Below is a small trained network, with its code and all its weights. Each question gives an input and a target symbol and asks what happens when units are switched off, that is, made to give their printed mean instead of their output.

import numpy as np


def w(rows, s, z=0):
    codes = np.array(rows[::2]) - 128.0
    scale = np.full(codes.shape[1], s)
    scale[-1] = z or s
    return codes * scale


def f(y):
    return y / 2 * (1 + np.tanh(0.7978845608 * (y + 0.044715 * y**3)))


def softmax(a):
    e = np.exp(a - a.max(-1, keepdims=True))
    return e / e.sum(-1, keepdims=True)


def log_softmax(a):
    a = a - a.max(-1, keepdims=True)
    return a - np.log(np.exp(a).sum(-1, keepdims=True))


def net(x, mask):
    ids = ['ΓΛΦαβεζηπστψω'.index(c) for c in x.split()]
    T = len(ids)
    res = E[ids] + P[:T]
    u = 0
    for l in range(2):
        r = res
        for j in range(2):
            rows = slice(3 * j, 3 * j + 3)
            q, k, v = (r @ M[l][rows].T for M in (Q, K, V))
            z = softmax(np.where(np.tri(T) > 0, q @ k.T / 3**0.5, -1e9)) @ v
            o = O[l][rows]
            res = res + np.where(mask[u + j], z, o[:, -1]) @ o[:, :-1]
        u += 2
        y = f(res @ A[l][:, :-1].T + A[l][:, -1])
        res = res + np.where(mask[u : u + 16], y, B[l][:, -1]) @ B[l][:, :-1]
        u += 16
    return log_softmax(res[-1] @ U[:, :-1].T + U[:, -1])


Q, K, V, O, A, B = {}, {}, {}, {}, {}, {}
E = w([
[12,42,221,54,202,24,125,201,82],'Γ',
[90,209,216,217,122,145,170,81,158],'Λ',
[178,81,114,166,74,62,191,244,149],'Φ',
[195,183,42,182,136,206,135,131,42],'α',
[47,61,170,192,62,134,34,178,213],'β',
[226,51,195,24,184,116,237,139,96],'ε',
[236,88,173,13,83,146,38,109,208],'ζ',
[245,155,215,217,194,74,33,107,55],'η',
[221,88,67,198,18,151,70,157,70],'π',
[95,90,133,74,219,205,65,42,112],'σ',
[86,75,94,28,119,171,211,176,197],'τ',
[54,192,17,128,226,61,191,189,70],'ψ',
[76,190,3,89,45,241,67,100,197],'ω',
],0.0044)
P = w([
[186,27,99,178,224,163,132,185,240],'0',
[84,114,87,29,46,29,26,43,24],'1',
[150,131,171,182,146,212,183,165,176],'2',
[57,179,151,63,36,40,54,38,15],'3',
[157,154,157,157,134,214,170,184,178],'4',
[18,214,180,100,11,41,74,13,21],'5',
[170,131,138,125,141,210,149,199,172],'6',
[6,251,233,112,4,48,107,4,4],'7',
[167,113,117,103,149,204,134,227,157],'8',
],0.0046)
Q[0] = w([
[228,84,82,170,227,219,143,251,233],'L0H0',
[229,52,74,163,232,231,128,252,238],'L0H0',
[231,60,80,169,232,226,140,251,238],'L0H0',
[216,171,206,235,246,249,240,244,251],'L0H1',
[12,151,95,33,5,5,15,7,4],'L0H1',
[22,113,66,25,5,4,17,9,4],'L0H1',
],0.0046)
K[0] = w([
[39,252,243,99,6,157,173,50,14],'L0H0',
[48,253,246,129,6,173,196,61,15],'L0H0',
[45,253,242,116,7,168,184,62,14],'L0H0',
[13,251,243,126,8,133,207,84,3],'L0H1',
[237,4,10,83,249,77,24,140,252],'L0H1',
[239,4,12,109,249,101,36,163,252],'L0H1',
],0.0046)
V[0] = w([
[28,198,211,88,198,211,134,7,69],'L0H0',
[57,50,28,60,213,172,205,217,234],'L0H0',
[247,59,40,60,253,163,226,173,91],'L0H0',
[105,221,25,188,89,169,235,105,58],'L0H1',
[125,167,197,134,162,7,224,173,108],'L0H1',
[236,19,8,9,218,170,135,208,132],'L0H1',
],0.0042)
O[0] = w([
[77,192,195,31,201,224,120,90,77,110],'L0H0',
[47,45,60,164,130,117,216,46,192,236],'L0H0',
[192,112,80,151,186,42,205,21,117,110],'L0H0',
[157,251,32,168,200,207,217,219,101,1],'L0H1',
[95,133,217,134,138,2,246,201,92,84],'L0H1',
[170,91,40,95,102,72,144,22,100,50],'L0H1',
],0.0042,0.00079)
A[0] = w([
[84,60,155,165,54,166,231,224,233,200],'L0N0',
[26,96,151,230,203,223,128,138,230,150],'L0N1',
[90,80,28,136,43,17,234,32,71,101],'L0N2',
[253,87,200,84,234,172,89,111,179,195],'L0N3',
[241,149,177,60,73,237,228,171,228,178],'L0N4',
[234,76,71,232,29,205,98,217,221,162],'L0N5',
[103,234,170,126,14,103,71,107,34,229],'L0N6',
[253,117,180,235,216,77,244,192,200,160],'L0N7',
[6,92,180,198,247,210,186,173,230,175],'L0N8',
[144,199,52,157,164,215,57,211,98,223],'L0N9',
[244,118,218,204,200,231,37,176,245,187],'L0N10',
[41,157,179,93,24,81,48,57,90,254],'L0N11',
[125,83,229,88,251,103,64,216,143,201],'L0N12',
[232,167,36,233,232,226,247,108,177,228],'L0N13',
[20,225,204,92,81,124,33,50,27,199],'L0N14',
[164,109,161,242,199,74,251,208,207,159],'L0N15',
],0.0044,0.0033)
B[0] = w([
[49,47,168,91,92,121,208,223,216,183],'L0N0',
[44,104,129,182,173,230,133,104,211,177],'L0N1',
[124,119,184,143,224,115,41,9,222,217],'L0N2',
[221,133,192,94,128,202,171,30,60,166],'L0N3',
[203,119,156,60,135,212,220,143,211,182],'L0N4',
[235,40,69,157,22,160,94,225,230,162],'L0N5',
[124,45,74,74,87,90,40,145,64,224],'L0N6',
[179,151,197,210,122,13,253,161,75,155],'L0N7',
[27,148,167,162,207,227,182,126,178,200],'L0N8',
[150,180,87,120,134,230,53,198,103,195],'L0N9',
[179,140,211,155,127,235,111,115,175,226],'L0N10',
[115,68,96,82,90,82,65,78,98,253],'L0N11',
[57,195,229,122,113,208,122,110,38,187],'L0N12',
[226,147,28,181,231,160,238,143,140,174],'L0N13',
[171,67,23,122,53,34,113,106,86,233],'L0N14',
[97,116,173,211,138,14,252,199,103,155],'L0N15',
],0.0043,0.0048)
Q[1] = w([
[241,249,136,176,116,242,225,236,233],'L1H0',
[48,253,248,143,236,239,248,239,147],'L1H0',
[49,47,8,43,85,19,10,5,43],'L1H0',
[245,20,6,75,187,79,81,39,9],'L1H1',
[207,248,237,250,180,229,253,252,234],'L1H1',
[187,248,246,248,168,227,252,253,239],'L1H1',
],0.0046)
K[1] = w([
[171,226,109,33,50,185,105,201,93],'L1H0',
[58,215,161,23,87,131,126,177,43],'L1H0',
[120,32,101,212,185,99,120,51,196],'L1H0',
[253,107,88,218,203,132,204,53,202],'L1H1',
[115,224,150,69,112,158,107,227,50],'L1H1',
[104,220,158,64,106,157,105,225,54],'L1H1',
],0.004)
V[1] = w([
[100,158,146,76,45,188,91,214,102],'L1H0',
[56,114,19,20,191,197,134,98,224],'L1H0',
[240,91,26,144,42,205,19,121,198],'L1H0',
[252,157,147,6,168,130,68,11,21],'L1H1',
[53,28,239,31,46,152,114,75,202],'L1H1',
[161,29,89,123,1,67,55,234,178],'L1H1',
],0.0044)
O[1] = w([
[182,78,36,105,78,59,176,196,89,96],'L1H0',
[109,243,12,56,56,202,239,53,246,142],'L1H0',
[210,228,7,169,24,146,12,172,172,130],'L1H0',
[202,148,125,10,173,27,51,23,120,1],'L1H1',
[191,2,167,135,20,101,193,23,219,134],'L1H1',
[113,9,28,229,136,108,39,227,220,84],'L1H1',
],0.0043,0.0086)
A[1] = w([
[154,98,121,94,160,162,220,186,175,167],'L1N0',
[122,177,16,137,54,154,44,207,125,134],'L1N1',
[106,23,72,67,56,8,53,97,148,81],'L1N2',
[49,61,134,212,207,107,201,218,164,141],'L1N3',
[77,111,211,201,194,182,74,102,166,128],'L1N4',
[145,13,150,230,93,163,139,181,191,105],'L1N5',
[143,109,31,164,51,82,75,148,57,195],'L1N6',
[65,25,210,73,68,79,195,101,29,201],'L1N7',
[129,94,134,96,165,169,227,177,199,179],'L1N8',
[34,223,84,128,137,118,135,161,25,214],'L1N9',
[106,162,231,101,169,167,137,46,155,144],'L1N10',
[77,193,182,3,209,88,67,69,70,50],'L1N11',
[231,205,48,57,52,109,168,71,228,141],'L1N12',
[231,168,184,122,145,180,154,209,75,124],'L1N13',
[21,168,189,209,239,154,161,135,122,3],'L1N14',
[100,153,109,68,116,220,219,157,180,178],'L1N15',
],0.0045,0.0036)
B[1] = w([
[133,82,130,60,219,39,96,133,190,217],'L1N0',
[103,178,58,192,214,149,234,135,79,181],'L1N1',
[204,133,166,207,226,95,178,207,237,205],'L1N2',
[82,137,147,31,123,61,60,217,45,232],'L1N3',
[42,184,191,160,32,253,48,115,148,201],'L1N4',
[161,136,201,171,37,93,105,150,64,241],'L1N5',
[70,69,59,120,155,114,223,204,169,182],'L1N6',
[169,34,78,60,124,177,239,179,42,218],'L1N7',
[101,95,131,42,210,49,78,139,165,235],'L1N8',
[47,200,116,9,185,43,104,115,61,174],'L1N9',
[141,172,170,220,141,207,231,60,120,207],'L1N10',
[231,215,250,241,35,40,156,255,85,183],'L1N11',
[119,156,101,3,12,116,93,230,199,184],'L1N12',
[228,138,163,227,179,105,168,71,161,218],'L1N13',
[133,241,173,110,17,117,222,235,176,196],'L1N14',
[59,108,149,109,214,110,66,162,215,255],'L1N15',
],0.0041,0.0077)
U = w([
[80,50,94,38,97,152,194,129,35,251],'Γ',
[98,218,180,156,70,181,190,156,135,40],'Λ',
[183,88,160,99,169,43,87,186,92,110],'Φ',
[146,140,71,181,237,135,142,138,129,166],'α',
[64,98,162,143,88,173,3,138,132,133],'β',
[190,52,140,132,190,97,220,86,137,72],'ε',
[197,183,155,60,14,72,135,123,148,141],'ζ',
[192,138,186,217,123,136,121,90,80,102],'η',
[183,113,89,214,61,141,232,149,125,56],'π',
[93,116,121,149,159,221,118,26,182,242],'σ',
[98,70,108,45,204,54,108,115,211,117],'τ',
[56,201,110,67,199,65,58,142,103,133],'ψ',
[77,175,58,80,80,144,151,154,156,35],'ω',
],0.0045,0.0034)

Each question gives the input, a string of symbols that net reads in full, and the target symbol t.
The units are the heads (3 rows each of Q, K, V and O) and the neurons (one row each of A and B). Each row of codes is followed by its name. A weight is (code - 128) times the scale printed after its matrix; where a second scale follows, it is the last column's (O, A, B and U).
mask holds one flag per unit, layer by layer, with each layer's heads first. A switched-off unit (its flag False) gives its mean, the last column of its rows in O or B, instead of its output. The means were averaged over made-up inputs and are rounded, as every weight is.
A unit's drop is (log p(t) with every unit on - log p(t) with that unit switched off) / (log p(t) with every unit on - log p(t) with every unit switched off).
most important unit: the unit with the biggest drop
k most important neurons: the k neurons with the biggest drops, biggest first
top k neurons in layer l: the k neurons of layer l with the biggest drops, biggest first
heads that matter: for each layer, one digit per head in row order, 1 if its drop is at least 0.15 and else 0, layers parted by /
drop when u is switched off: that unit's drop, to one decimal
input ω σ Γ α, target ω: most important unit -> L1H0
input ψ α τ Λ α Φ η β, target Λ: top 4 neurons in layer 0 -> (L0N13 L0N2 L0N15 L0N7)
input σ Γ Λ σ ψ β ζ β, target ζ: heads that matter -> 11 / 11
input ψ α σ ζ, target Λ: 2 most important neurons -> (L0N13 L1N11)
input π Λ Λ Λ β Γ, target α: heads that matter -> 11 / 11
input Λ ζ ζ, target ζ: heads that matter -> 00 / 11
input Λ Λ η Λ ε Λ, target Γ: heads that matter -> 00 / 01
input ζ Λ Φ Λ σ α Λ Φ, target τ: heads that matter -> 01 / 01
input σ Λ Φ π Λ Λ Λ α, target ζ: heads that matter -> 11 / 11
input Λ Λ τ, target τ: heads that matter -> 00 / 10
input σ Φ Λ Φ ε ψ τ ε π, target π: heads that matter -> 10 / 10
input β Λ Λ, target Λ: top 2 neurons in layer 0 -> (L0N8 L0N1)
input Φ Λ ζ α Λ π ζ Φ, target β: heads that matter -> 10 / 11
input ζ ψ Φ Λ, target τ: most important neuron -> (L1N2)
input ω σ Γ Λ Λ α α σ, target ω: heads that matter -> 01 / 10
input β Λ η, target η: heads that matter -> 10 / 10
input ε Λ ω Γ ζ, target ζ: 2 most important neurons -> (L1N12 L0N4)
input σ Λ Λ σ Λ η α Λ Φ, target Φ: heads that matter -> 01 / 10
input η Λ Λ Φ Λ α σ β Γ, target Γ: top 3 neurons in layer 0 -> (L0N12 L0N2 L0N13)
input σ σ σ σ, target ζ: heads that matter -> 01 / 11
input β Λ ζ ζ Λ Λ Λ ψ ψ, target ψ: most important unit -> L0H1
input Λ Λ ζ σ Λ ζ π, target π: 3 most important neurons -> (L0N5 L1N1 L0N2)
input η τ β Λ, target Φ: heads that matter -> 11 / 11
input Λ Λ β ψ Φ Φ τ, target τ: top 2 neurons in layer 0 -> (L0N4 L0N0)
input Λ Λ τ σ Λ σ, target Γ: 2 most important neurons -> (L1N7 L0N14)
input Φ σ σ ω ω, target ω: top 2 neurons in layer 1 -> (L1N12 L1N1)
input ζ π ζ β α, target α: most important unit -> L1N1
input σ α Λ σ α Λ Λ Λ η, target η: drop when L1H0 is switched off -> 0.2
input Φ Λ Λ Λ, target β: drop when L1N4 is switched off -> 0.2
